Below are the code and all the weights of a small trained network. Each question names an input and a target symbol and asks about switching units off, where a switched-off unit gives its printed mean instead of its output.

import numpy as np


def w(rows, s, z=0):
    codes = np.array(rows[::2]) - 128.0
    scale = np.full(codes.shape[1], s)
    scale[-1] = z or s
    return codes * scale


def norm(h):
    return h / np.sqrt((h * h).mean(-1, keepdims=True) + 1e-5)


def f(y):
    return np.maximum(y, 0)


def softmax(a):
    e = np.exp(a - a.max(-1, keepdims=True))
    return e / e.sum(-1, keepdims=True)


def log_softmax(a):
    a = a - a.max(-1, keepdims=True)
    return a - np.log(np.exp(a).sum(-1, keepdims=True))


def net(x, mask):
    ids = ['γδζθλξστφψω'.index(c) for c in x.split()]
    T = len(ids)
    res = E[ids] + P[:T]
    r = norm(res)
    for j in range(3):
        rows = slice(4 * j, 4 * j + 4)
        q, k, v = (r @ M[0][rows].T for M in (Q, K, V))
        z = softmax(np.where(np.tri(T) > 0, q @ k.T / 4**0.5, -1e9)) @ v
        o = O[0][rows]
        res = res + np.where(mask[j], z, o[:, -1]) @ o[:, :-1]
    y = f(norm(res) @ A[0][:, :-1].T + A[0][:, -1])
    res = res + np.where(mask[3:19], y, B[0][:, -1]) @ B[0][:, :-1]
    return log_softmax(norm(res)[-1] @ U[:, :-1].T + U[:, -1])


Q, K, V, O, A, B = {}, {}, {}, {}, {}, {}
E = w([
[87,38,173,129,104,163],'γ',
[140,108,167,2,201,195],'δ',
[191,126,82,90,157,113],'ζ',
[111,153,66,95,110,155],'θ',
[138,120,121,141,228,127],'λ',
[190,96,111,138,160,110],'ξ',
[189,155,71,115,82,128],'σ',
[215,109,74,201,138,121],'τ',
[195,159,110,125,105,200],'φ',
[166,157,135,194,146,187],'ψ',
[105,170,122,161,194,163],'ω',
],0.003)
P = w([
[115,120,43,146,149,130],'0',
[254,157,191,155,142,188],'1',
[157,64,26,133,157,194],'2',
[86,137,66,146,128,98],'3',
[222,161,202,142,134,186],'4',
[131,48,37,134,174,184],'5',
[88,146,110,138,118,65],'6',
[219,161,210,137,135,191],'7',
[123,65,36,120,199,183],'8',
],0.0037)
Q[0] = w([
[115,69,108,104,156,134],'head 1',
[128,87,81,139,141,148],'head 1',
[118,98,96,138,181,109],'head 1',
[120,41,97,109,162,148],'head 1',
[138,167,134,109,136,142],'head 2',
[131,98,125,97,100,162],'head 2',
[152,92,114,124,129,127],'head 2',
[130,109,125,143,148,102],'head 2',
[140,115,2,118,166,141],'head 3',
[186,178,167,112,195,179],'head 3',
[147,121,108,158,147,180],'head 3',
[106,97,61,154,151,140],'head 3',
],0.014)
K[0] = w([
[81,102,143,76,140,45],'head 1',
[83,143,126,122,112,43],'head 1',
[111,107,139,137,186,69],'head 1',
[92,118,144,87,126,46],'head 1',
[99,124,150,128,86,132],'head 2',
[172,175,164,150,123,139],'head 2',
[152,127,127,176,131,115],'head 2',
[132,114,98,152,164,117],'head 2',
[99,176,118,136,83,5],'head 3',
[97,95,192,78,125,123],'head 3',
[57,124,163,157,75,112],'head 3',
[102,182,112,184,124,63],'head 3',
],0.011)
V[0] = w([
[132,113,90,96,173,79],'head 1',
[132,161,102,232,73,139],'head 1',
[161,178,99,77,108,145],'head 1',
[97,196,117,113,104,169],'head 1',
[119,106,92,134,182,107],'head 2',
[92,137,94,119,120,85],'head 2',
[100,106,102,104,119,197],'head 2',
[175,129,109,69,135,137],'head 2',
[152,133,116,224,54,113],'head 3',
[84,139,173,227,148,192],'head 3',
[183,52,131,203,119,113],'head 3',
[106,1,135,98,71,109],'head 3',
],0.0052)
O[0] = w([
[154,55,185,151,139,82,177],'head 1',
[168,217,109,62,86,49,190],'head 1',
[180,184,175,172,126,150,161],'head 1',
[150,182,119,141,182,140,128],'head 1',
[89,161,156,126,80,77,196],'head 2',
[101,116,121,171,49,142,70],'head 2',
[64,48,156,93,128,109,185],'head 2',
[88,168,83,71,131,124,184],'head 2',
[97,149,181,150,2,213,158],'head 3',
[7,175,112,159,181,179,163],'head 3',
[78,67,233,149,81,149,165],'head 3',
[161,170,228,77,157,119,3],'head 3',
],0.0044,0.003)
A[0] = w([
[111,85,46,131,174,51,116],'neuron 1',
[197,124,87,53,164,73,89],'neuron 2',
[94,132,113,170,59,150,129],'neuron 3',
[107,57,100,48,198,151,173],'neuron 4',
[111,138,73,78,63,87,168],'neuron 5',
[143,128,142,139,103,201,10],'neuron 6',
[131,172,104,157,151,199,52],'neuron 7',
[111,84,232,102,93,119,135],'neuron 8',
[206,91,181,79,108,122,113],'neuron 9',
[190,154,133,156,79,156,103],'neuron 10',
[109,118,185,174,134,2,91],'neuron 11',
[76,111,174,74,141,197,103],'neuron 12',
[124,86,99,148,203,155,2],'neuron 13',
[196,94,99,102,97,173,117],'neuron 14',
[115,59,93,128,94,204,56],'neuron 15',
[35,154,116,96,126,20,79],'neuron 16',
],0.0056,0.0044)
B[0] = w([
[151,142,202,27,106,142,244],'neuron 1',
[116,200,186,225,154,160,199],'neuron 2',
[204,153,118,155,137,96,208],'neuron 3',
[162,116,93,166,2,71,255],'neuron 4',
[112,132,166,85,183,215,225],'neuron 5',
[224,35,183,76,125,94,138],'neuron 6',
[114,49,141,111,75,111,172],'neuron 7',
[101,119,164,69,176,190,187],'neuron 8',
[9,160,95,157,146,115,192],'neuron 9',
[87,73,115,67,122,63,183],'neuron 10',
[229,174,16,209,168,191,155],'neuron 11',
[144,227,107,128,130,57,178],'neuron 12',
[141,133,157,34,225,224,150],'neuron 13',
[64,128,129,158,187,66,200],'neuron 14',
[129,237,229,161,147,162,169],'neuron 15',
[79,102,206,232,183,55,172],'neuron 16',
],0.0046,0.0034)
U = w([
[22,147,74,146,208,40,81],'γ',
[191,45,142,49,133,123,248],'δ',
[193,120,161,166,31,168,209],'ζ',
[26,46,195,102,105,106,113],'θ',
[241,221,116,169,196,100,89],'λ',
[118,197,106,68,32,16,80],'ξ',
[70,179,69,234,88,209,80],'σ',
[163,47,114,197,111,23,174],'τ',
[133,34,143,168,222,228,98],'φ',
[105,203,251,54,161,195,63],'ψ',
[115,140,2,31,166,175,198],'ω',
],0.0065,0.0017)

Each question gives the input, a string of symbols that net reads in full, and the target symbol t.
The units are the heads (4 rows each of Q, K, V and O) and the neurons (one row each of A and B). Each row of codes is followed by its name. A weight is (code - 128) times the scale printed after its matrix; where a second scale follows, it is the last column's (O, A, B and U).
mask holds one flag per unit, heads first, then neurons. A switched-off unit (its flag False) gives its mean, the last column of its rows in O or B, instead of its output. The means were averaged over made-up inputs and are rounded, as every weight is.
A unit's drop is (log p(t) with every unit on - log p(t) with that unit switched off) / (log p(t) with every unit on - log p(t) with every unit switched off).
The circuit of an input: a set's keep is (log p(t) with only the set's units on - log p(t) with every unit switched off) / (log p(t) with every unit on - log p(t) with every unit switched off). Starting from the 12 units with the biggest drops (on a tie, the unit counted first), units are removed one at a time, each time the one whose removal leaves the highest keep (on an exact tie, the one counted first), for as long as the keep stays at least 0.8.
circuit, biggest first: the units of the circuit, biggest drop first
unit that matters most: the unit with the biggest drop
top k neurons: the k neurons with the biggest drops, biggest first
heads that matter: for each layer, one digit per head in row order, 1 if its drop is at least 0.15 and else 0, layers parted by /
input γ ψ ζ ζ θ ω, target τ: circuit, biggest first	[head 1; neuron 4]
input ω θ ψ γ ω γ, target ξ: circuit, biggest first	[neuron 4; neuron 12; head 3]
input λ ω ζ, target δ: unit that matters most	neuron 1
input ψ ψ λ ζ θ ψ θ ψ σ, target λ: circuit, biggest first	[neuron 2; head 3]
input ζ ω φ φ φ, target δ: circuit, biggest first	[neuron 10; neuron 6; neuron 2]
input δ θ ζ, target φ: top 2 neurons	[neuron 13; neuron 15]
input τ γ θ γ γ ζ ξ θ ζ, target θ: circuit, biggest first	[head 3; neuron 9]
input ω ψ σ ζ ψ τ τ, target ζ: circuit, biggest first	[head 3; neuron 11]
input φ φ ζ ξ λ, target φ: top 3 neurons	[neuron 4; neuron 1; neuron 7]
input ζ ζ γ, target τ: heads that matter	111
input θ θ θ λ δ σ, target δ: circuit, biggest first	[neuron 1; head 1]
input ξ ζ ξ, target θ: top 2 neurons	[neuron 9; neuron 8]
input φ λ φ ζ τ, target τ: circuit, biggest first	[neuron 1; neuron 10]
input ζ φ τ ω ω ξ θ, target ψ: unit that matters most	neuron 5
input ψ ω τ, target σ: heads that matter	001
input ζ ω ω ω φ ω σ ψ τ, target γ: heads that matter	001
input γ θ σ τ, target ζ: heads that matter	001
input ζ ψ ζ φ ξ λ φ σ ζ, target ζ: heads that matter	100
input θ ζ φ λ ψ σ, target δ: top 2 neurons	[neuron 1; neuron 4]
input δ ψ ω γ ξ ω ψ τ, target ψ: heads that matter	001
input θ θ θ, target λ: circuit, biggest first	[head 3; neuron 2]
input γ ψ ω ζ λ ζ ξ, target φ: top 2 neurons	[neuron 11; neuron 8]
input φ λ ζ ξ θ ω, target θ: top neuron	[neuron 8]
input φ τ ψ ω ω ω ψ ζ, target γ: circuit, biggest first	[neuron 10; neuron 14; head 3]
input ζ γ γ, target τ: top 2 neurons	[neuron 4; neuron 5]
input ω ψ θ δ τ θ, target φ: heads that matter	100
